Below is a small trained network, with its code and all its weights. Each question gives an input and a target symbol and asks what happens when units are switched off, that is, made to give their printed mean instead of their output.

import numpy as np


def w(rows, s, z=0):
    codes = np.array(rows[::2]) - 128.0
    scale = np.full(codes.shape[1], s)
    scale[-1] = z or s
    return codes * scale


def norm(h):
    return h / np.sqrt((h * h).mean(-1, keepdims=True) + 1e-5)


def f(y):
    return y / 2 * (1 + np.tanh(0.7978845608 * (y + 0.044715 * y**3)))


def softmax(a):
    e = np.exp(a - a.max(-1, keepdims=True))
    return e / e.sum(-1, keepdims=True)


def log_softmax(a):
    a = a - a.max(-1, keepdims=True)
    return a - np.log(np.exp(a).sum(-1, keepdims=True))


def net(x, mask):
    ids = ['αβγεζηθμξτφψω'.index(c) for c in x.split()]
    T = len(ids)
    res = E[ids] + P[:T]
    q, k, v = (norm(res) @ M[0].T for M in (Q, K, V))
    z = softmax(np.where(np.tri(T) > 0, q @ k.T / 2**0.5, -1e9)) @ v
    res = res + np.where(mask[0], z, O[0][:, -1]) @ O[0][:, :-1]
    y = f(norm(res) @ A[0][:, :-1].T + A[0][:, -1])
    res = res + np.where(mask[1:13], y, B[0][:, -1]) @ B[0][:, :-1]
    return log_softmax(norm(res)[-1] @ U[:, :-1].T + U[:, -1])


Q, K, V, O, A, B = {}, {}, {}, {}, {}, {}
E = w([
[104,123,119,148,220],'α',
[149,138,128,166,177],'β',
[157,128,87,133,217],'γ',
[180,99,39,124,174],'ε',
[69,112,89,162,168],'ζ',
[211,93,173,156,147],'η',
[193,161,143,129,202],'θ',
[220,115,92,134,210],'μ',
[213,128,156,131,91],'ξ',
[141,32,217,102,119],'τ',
[253,25,93,143,4],'φ',
[155,83,236,36,17],'ψ',
[166,188,151,18,89],'ω',
],0.0047)
P = w([
[151,81,76,100,18],'0',
[112,117,66,134,156],'1',
[254,96,117,48,192],'2',
[127,147,152,209,7],'3',
[93,130,90,137,167],'4',
[212,147,151,89,223],'5',
[112,157,170,209,36],'6',
[76,142,118,141,178],'7',
[164,186,207,98,250],'8',
[99,157,177,202,56],'9',
],0.0065)
Q[0] = w([
[130,175,162,254,75],'head 1',
[154,162,126,145,175],'head 1',
],0.01)
K[0] = w([
[56,186,254,78,182],'head 1',
[109,137,130,181,160],'head 1',
],0.0091)
V[0] = w([
[144,6,221,243,151],'head 1',
[124,59,158,2,107],'head 1',
],0.0043)
O[0] = w([
[193,4,157,150,94,253],'head 1',
[62,114,253,105,191,178],'head 1',
],0.0055,0.00034)
A[0] = w([
[92,154,136,53,36,71],'neuron 1',
[129,76,125,154,167,136],'neuron 2',
[85,127,87,234,106,100],'neuron 3',
[106,103,141,137,25,115],'neuron 4',
[34,131,60,77,144,47],'neuron 5',
[112,255,186,154,85,29],'neuron 6',
[108,178,215,109,73,47],'neuron 7',
[41,108,185,91,159,47],'neuron 8',
[207,150,201,29,172,71],'neuron 9',
[106,180,145,159,214,98],'neuron 10',
[242,184,132,97,128,134],'neuron 11',
[92,84,159,191,99,1],'neuron 12',
],0.0077,0.0048)
B[0] = w([
[42,192,111,218,109,129],'neuron 1',
[84,161,166,129,115,186],'neuron 2',
[188,164,151,68,29,221],'neuron 3',
[174,159,115,149,248,200],'neuron 4',
[171,89,206,70,60,136],'neuron 5',
[60,189,71,62,165,137],'neuron 6',
[9,63,109,198,77,130],'neuron 7',
[92,141,61,89,199,118],'neuron 8',
[210,254,167,62,31,247],'neuron 9',
[130,127,138,210,45,197],'neuron 10',
[132,170,235,64,133,253],'neuron 11',
[190,66,152,123,134,131],'neuron 12',
],0.0062,0.0033)
U = w([
[67,92,115,70,194,239],'α',
[154,161,53,174,220,156],'β',
[87,64,125,58,30,145],'γ',
[137,102,23,92,125,160],'ε',
[166,181,15,164,45,37],'ζ',
[178,67,111,126,149,112],'η',
[125,223,164,87,116,128],'θ',
[193,161,188,30,151,175],'μ',
[151,226,173,225,136,4],'ξ',
[142,16,255,162,149,27],'τ',
[179,82,90,186,117,133],'φ',
[21,94,190,193,85,137],'ψ',
[3,213,64,120,125,179],'ω',
],0.0082,0.0035)

Each question gives the input, a string of symbols that net reads in full, and the target symbol t.
The units are the heads (2 rows each of Q, K, V and O) and the neurons (one row each of A and B). Each row of codes is followed by its name. A weight is (code - 128) times the scale printed after its matrix; where a second scale follows, it is the last column's (O, A, B and U).
mask holds one flag per unit, heads first, then neurons. A switched-off unit (its flag False) gives its mean, the last column of its rows in O or B, instead of its output. The means were averaged over made-up inputs and are rounded, as every weight is.
A unit's drop is (log p(t) with every unit on - log p(t) with that unit switched off) / (log p(t) with every unit on - log p(t) with every unit switched off).
The circuit of an input: a set's keep is (log p(t) with only the set's units on - log p(t) with every unit switched off) / (log p(t) with every unit on - log p(t) with every unit switched off). Starting from the 12 units with the biggest drops (on a tie, the unit counted first), units are removed one at a time, each time the one whose removal leaves the highest keep (on an exact tie, the one counted first), for as long as the keep stays at least 0.8.
circuit, biggest first: the units of the circuit, biggest drop first
most important unit: the unit with the biggest drop
top k neurons: the k neurons with the biggest drops, biggest first
input μ ζ θ θ ψ φ ζ β ψ μ, target ψ: circuit, biggest first	head 1; neuron 9; neuron 7; neuron 4
input η ζ β α ξ θ θ θ, target ξ: circuit, biggest first	neuron 10
input η φ α φ ε ζ ω τ ω ζ, target ω: circuit, biggest first	head 1; neuron 6; neuron 11
input ε ζ β θ α α μ μ, target β: circuit, biggest first	neuron 9; head 1
input τ ζ α μ γ ξ μ η, target τ: top 2 neurons	neuron 9; neuron 4
input ψ ζ τ γ, target τ: top 2 neurons	neuron 9; neuron 12
input η γ ε ζ ψ ε ε, target ψ: circuit, biggest first	head 1; neuron 7
input μ ψ ε γ, target ψ: circuit, biggest first	head 1; neuron 7
input ζ ξ α ψ τ μ μ, target τ: circuit, biggest first	head 1; neuron 9
input θ τ μ ε τ μ ψ, target ψ: circuit, biggest first	neuron 7; neuron 9
input ξ μ β τ α ω γ, target ω: circuit, biggest first	head 1; neuron 6
input α ω β β, target ω: circuit, biggest first	head 1; neuron 6
input ζ β α ζ τ, target α: circuit, biggest first	neuron 8; neuron 9
input τ α τ α α θ ε φ η ω, target ω: circuit, biggest first	neuron 6; neuron 7
input θ ξ α ψ, target ψ: circuit, biggest first	neuron 7; neuron 9; neuron 1
input τ η β ζ α, target ψ: top 3 neurons	neuron 9; neuron 2; neuron 4
input τ μ θ φ ζ α ζ ψ β ζ, target ψ: top neuron	neuron 9
input β τ ζ ζ ζ ω ζ, target ω: circuit, biggest first	head 1; neuron 6
input ζ α ψ β, target ψ: top 3 neurons	neuron 7; neuron 9; neuron 6
input φ ω α ε, target ω: top 2 neurons	neuron 6; neuron 9
input β φ μ ζ β ζ α ψ γ ξ, target ψ: most important unit	neuron 7
input ζ β α β θ, target ξ: top 3 neurons	neuron 10; neuron 9; neuron 4
input η ζ μ ψ α, target ψ: top 2 neurons	neuron 9; neuron 10
input ζ θ α μ μ, target β: top 2 neurons	neuron 9; neuron 3
input α θ ε ζ ξ ψ θ, target ψ: top 2 neurons	neuron 7; neuron 9
input ω ζ θ θ ψ μ ζ α τ β, target τ: top 2 neurons	neuron 9; neuron 12
input ε θ η η ψ μ γ τ, target α: most important unit	neuron 8
input ξ φ ζ γ α ω ξ, target ω: top 2 neurons	neuron 6; neuron 7
